Here is a tiny trained network, its code and every weight. The questions are about switching its units off for an input and a target symbol, where a switched-off unit gives its printed mean instead of its output.

import numpy as np


def w(rows, s, z=0):
    codes = np.array(rows[::2]) - 128.0
    scale = np.full(codes.shape[1], s)
    scale[-1] = z or s
    return codes * scale


def norm(h):
    return h / np.sqrt((h * h).mean(-1, keepdims=True) + 1e-5)


def f(y):
    return np.maximum(y, 0)


def softmax(a):
    e = np.exp(a - a.max(-1, keepdims=True))
    return e / e.sum(-1, keepdims=True)


def log_softmax(a):
    a = a - a.max(-1, keepdims=True)
    return a - np.log(np.exp(a).sum(-1, keepdims=True))


def net(x, mask):
    ids = ['ΦΩβζηλπτ'.index(c) for c in x.split()]
    T = len(ids)
    res = E[ids] + P[:T]
    u = 0
    for l in range(2):
        q, k, v = (norm(res) @ M[l].T for M in (Q, K, V))
        z = softmax(np.where(np.tri(T) > 0, q @ k.T / 4**0.5, -1e9)) @ v
        res = res + np.where(mask[u], z, O[l][:, -1]) @ O[l][:, :-1]
        u += 1
        y = f(norm(res) @ A[l][:, :-1].T + A[l][:, -1])
        res = res + np.where(mask[u : u + 4], y, B[l][:, -1]) @ B[l][:, :-1]
        u += 4
    return log_softmax(norm(res)[-1] @ U[:, :-1].T + U[:, -1])


Q, K, V, O, A, B = {}, {}, {}, {}, {}, {}
E = w([
[137,118,99,109,174,147,137,148,154,148,124,81],'Φ',
[155,133,147,118,134,150,132,172,122,123,84,94],'Ω',
[83,87,115,141,130,126,144,116,125,129,145,102],'β',
[102,128,162,124,150,126,137,164,118,118,140,79],'ζ',
[102,86,160,118,154,167,140,113,124,110,122,118],'η',
[190,162,109,129,72,152,45,87,144,175,200,255],'λ',
[113,173,210,175,127,29,123,207,55,214,247,168],'π',
[106,95,143,149,95,140,131,138,93,124,109,101],'τ',
],0.0053)
P = w([
[144,140,36,203,192,226,148,158,4,94,145,129],'0',
[146,128,97,212,147,164,145,146,178,81,185,148],'1',
[82,155,115,118,152,191,85,167,94,164,105,200],'2',
[182,122,126,148,125,136,76,108,121,127,162,94],'3',
[91,106,115,122,128,140,148,165,186,105,134,196],'4',
[154,143,141,69,112,129,74,106,80,169,119,102],'5',
[152,64,133,147,115,80,132,131,207,102,145,145],'6',
[107,122,133,6,90,106,105,148,116,159,108,190],'7',
[195,74,175,85,121,46,107,89,171,174,143,85],'8',
[81,92,182,63,107,110,128,160,188,153,129,197],'9',
],0.0036)
Q[0] = w([
[100,55,113,212,155,149,200,192,193,68,97,121],'0.h1',
[24,193,79,49,154,153,160,136,38,136,29,139],'0.h1',
[49,33,169,33,86,147,108,221,171,171,113,180],'0.h1',
[99,240,91,203,121,130,171,146,165,81,153,254],'0.h1',
],0.0056)
K[0] = w([
[131,128,186,72,155,132,112,91,101,164,102,34],'0.h1',
[147,51,166,212,161,120,158,131,226,85,125,89],'0.h1',
[222,107,180,125,112,1,99,75,161,188,162,109],'0.h1',
[177,182,98,254,142,197,113,104,78,119,163,92],'0.h1',
],0.0059)
V[0] = w([
[131,93,116,50,254,197,130,134,175,153,150,115],'0.h1',
[240,174,80,124,112,174,116,140,159,122,40,151],'0.h1',
[148,225,66,178,137,52,130,189,158,186,166,100],'0.h1',
[168,145,200,114,134,125,135,230,101,107,91,64],'0.h1',
],0.0039)
O[0] = w([
[85,113,28,112,102,65,156,193,70,149,146,208,123],'0.h1',
[76,71,179,78,70,168,127,159,122,253,164,114,78],'0.h1',
[254,89,187,72,142,67,181,45,116,151,183,87,4],'0.h1',
[95,231,128,83,110,143,105,54,66,190,180,143,111],'0.h1',
],0.0043,0.0019)
A[0] = w([
[55,192,150,170,144,254,81,76,174,117,44,28,48],'0.n1',
[104,246,60,109,129,103,148,50,87,95,138,155,3],'0.n2',
[80,155,83,130,148,224,135,144,89,147,114,64,143],'0.n3',
[119,40,138,127,116,174,189,176,170,145,96,49,89],'0.n4',
],0.0051,0.0057)
B[0] = w([
[126,134,113,148,210,190,35,157,136,156,199,2,254],'0.n1',
[162,162,144,83,5,183,186,208,173,48,186,38,145],'0.n2',
[96,124,154,99,84,47,101,103,187,133,115,136,240],'0.n3',
[76,61,190,109,106,151,174,170,151,124,50,74,179],'0.n4',
],0.0063,0.005)
Q[1] = w([
[68,139,39,161,43,192,41,199,155,139,139,187],'1.h1',
[54,235,84,154,173,85,136,170,43,125,140,131],'1.h1',
[141,253,159,197,126,81,156,122,90,131,186,151],'1.h1',
[190,102,171,117,130,98,176,105,123,120,127,127],'1.h1',
],0.0044)
K[1] = w([
[120,154,1,90,86,187,118,40,151,111,73,122],'1.h1',
[53,109,170,129,148,100,178,171,131,102,80,63],'1.h1',
[90,186,100,165,132,97,147,130,39,130,138,95],'1.h1',
[148,126,129,129,152,112,152,154,101,136,156,138],'1.h1',
],0.0053)
V[1] = w([
[38,80,134,61,129,63,150,156,119,118,77,5],'1.h1',
[124,194,237,204,181,62,125,199,6,152,159,190],'1.h1',
[140,163,56,126,70,153,73,89,148,126,177,147],'1.h1',
[110,116,138,192,54,166,131,246,160,180,120,106],'1.h1',
],0.0029)
O[1] = w([
[252,141,98,182,196,223,140,96,158,91,159,185,94],'1.h1',
[57,117,81,50,107,131,96,37,182,113,45,198,88],'1.h1',
[140,111,216,89,119,86,179,141,72,161,88,100,242],'1.h1',
[136,139,88,119,147,50,145,11,56,91,138,115,251],'1.h1',
],0.0032,0.0022)
A[1] = w([
[122,147,121,155,171,183,93,129,152,162,147,72,89],'1.n1',
[215,50,80,232,215,156,183,159,90,9,74,96,1],'1.n2',
[207,220,86,191,127,222,95,71,121,161,166,221,69],'1.n3',
[138,87,140,176,173,115,195,218,3,175,162,108,113],'1.n4',
],0.0052,0.0039)
B[1] = w([
[151,119,147,121,183,204,42,141,123,126,170,99,253],'1.n1',
[177,210,143,230,86,169,186,95,218,254,86,128,195],'1.n2',
[181,34,84,122,224,175,250,184,33,100,177,151,161],'1.n3',
[200,98,74,137,228,190,210,130,27,106,142,148,185],'1.n4',
],0.0062,0.0036)
U = w([
[179,96,92,121,192,136,184,135,46,131,175,178,216],'Φ',
[114,140,193,85,74,43,100,122,135,229,183,185,146],'Ω',
[162,175,115,199,120,162,175,110,182,195,75,138,174],'β',
[162,198,121,87,43,147,164,173,135,49,172,89,7],'ζ',
[65,134,46,159,117,86,91,185,136,64,78,185,115],'η',
[93,61,183,113,127,138,193,167,127,119,39,56,24],'λ',
[155,132,124,89,150,105,135,1,140,61,70,138,158],'π',
[122,133,130,132,186,189,42,143,147,124,157,71,139],'τ',
],0.0059,0.0016)

Each question gives the input, a string of symbols that net reads in full, and the target symbol t.
The units are the heads (4 rows each of Q, K, V and O) and the neurons (one row each of A and B). Each row of codes is followed by its name. A weight is (code - 128) times the scale printed after its matrix; where a second scale follows, it is the last column's (O, A, B and U).
mask holds one flag per unit, layer by layer, with each layer's heads first. A switched-off unit (its flag False) gives its mean, the last column of its rows in O or B, instead of its output. The means were averaged over made-up inputs and are rounded, as every weight is.
A unit's drop is (log p(t) with every unit on - log p(t) with that unit switched off) / (log p(t) with every unit on - log p(t) with every unit switched off).
The circuit of an input: a set's keep is (log p(t) with only the set's units on - log p(t) with every unit switched off) / (log p(t) with every unit on - log p(t) with every unit switched off). Starting from all 10 units, units are removed one at a time, each time the one whose removal leaves the highest keep (on an exact tie, the one counted first), for as long as the keep stays at least 0.8.
units of the circuit, in order: the units of the circuit, biggest drop first
most important unit: the unit with the biggest drop
k most important neurons: the k neurons with the biggest drops, biggest first
drop when u is switched off: that unit's drop, to one decimal
input λ η Φ β, target Φ: units of the circuit, in order => [0.h1 1.n4]
input η Ω τ ζ τ λ τ λ β, target λ: units of the circuit, in order => [0.n4 0.n1]
input β τ τ β η, target β: most important unit => 1.n2
input τ π τ β λ ζ Ω β η Φ, target η: units of the circuit, in order => [0.h1 0.n1]
input λ Ω τ η λ Ω Ω, target Ω: units of the circuit, in order => [0.h1 0.n1]
input λ τ ζ Φ, target ζ: units of the circuit, in order => [0.h1 0.n2]
input β τ β λ τ π Ω β, target Ω: units of the circuit, in order => [0.h1 0.n1]
input τ β τ π λ ζ, target λ: units of the circuit, in order => [0.h1 0.n4]
input λ τ β λ λ ζ λ τ, target λ: units of the circuit, in order => [0.h1 0.n4]
input ζ τ ζ λ τ β Φ, target β: units of the circuit, in order => [0.h1 1.n2]
input τ τ β η λ λ Ω ζ, target Ω: units of the circuit, in order => [0.n1 0.h1]
input Ω τ τ Ω λ λ τ η β τ, target β: 2 most important neurons => [1.n2 0.n3]
input Ω β τ τ τ β τ λ Φ Ω, target Φ: 2 most important neurons => [0.n3 1.n4]
input β ζ Ω β Ω, target β: units of the circuit, in order => [1.n2 0.h1]
input Ω τ Ω λ π, target Φ: most important unit => 0.n3
input τ β τ τ π τ π β Φ λ, target Φ: units of the circuit, in order => [1.n3 0.n3]
input λ Ω τ, target Ω: 2 most important neurons => [0.n1 0.n3]
input τ β β ζ, target β: 2 most important neurons => [1.n2 0.n1]
input ζ τ η β η Ω, target η: drop when 0.n1 is switched off => 0.1
input τ η λ ζ η β Ω β, target Ω: most important unit => 0.h1
input β ζ π Ω, target π: drop when 0.n1 is switched off => 0.5
input λ λ λ Ω, target λ: drop when 0.h1 is switched off => 0.7
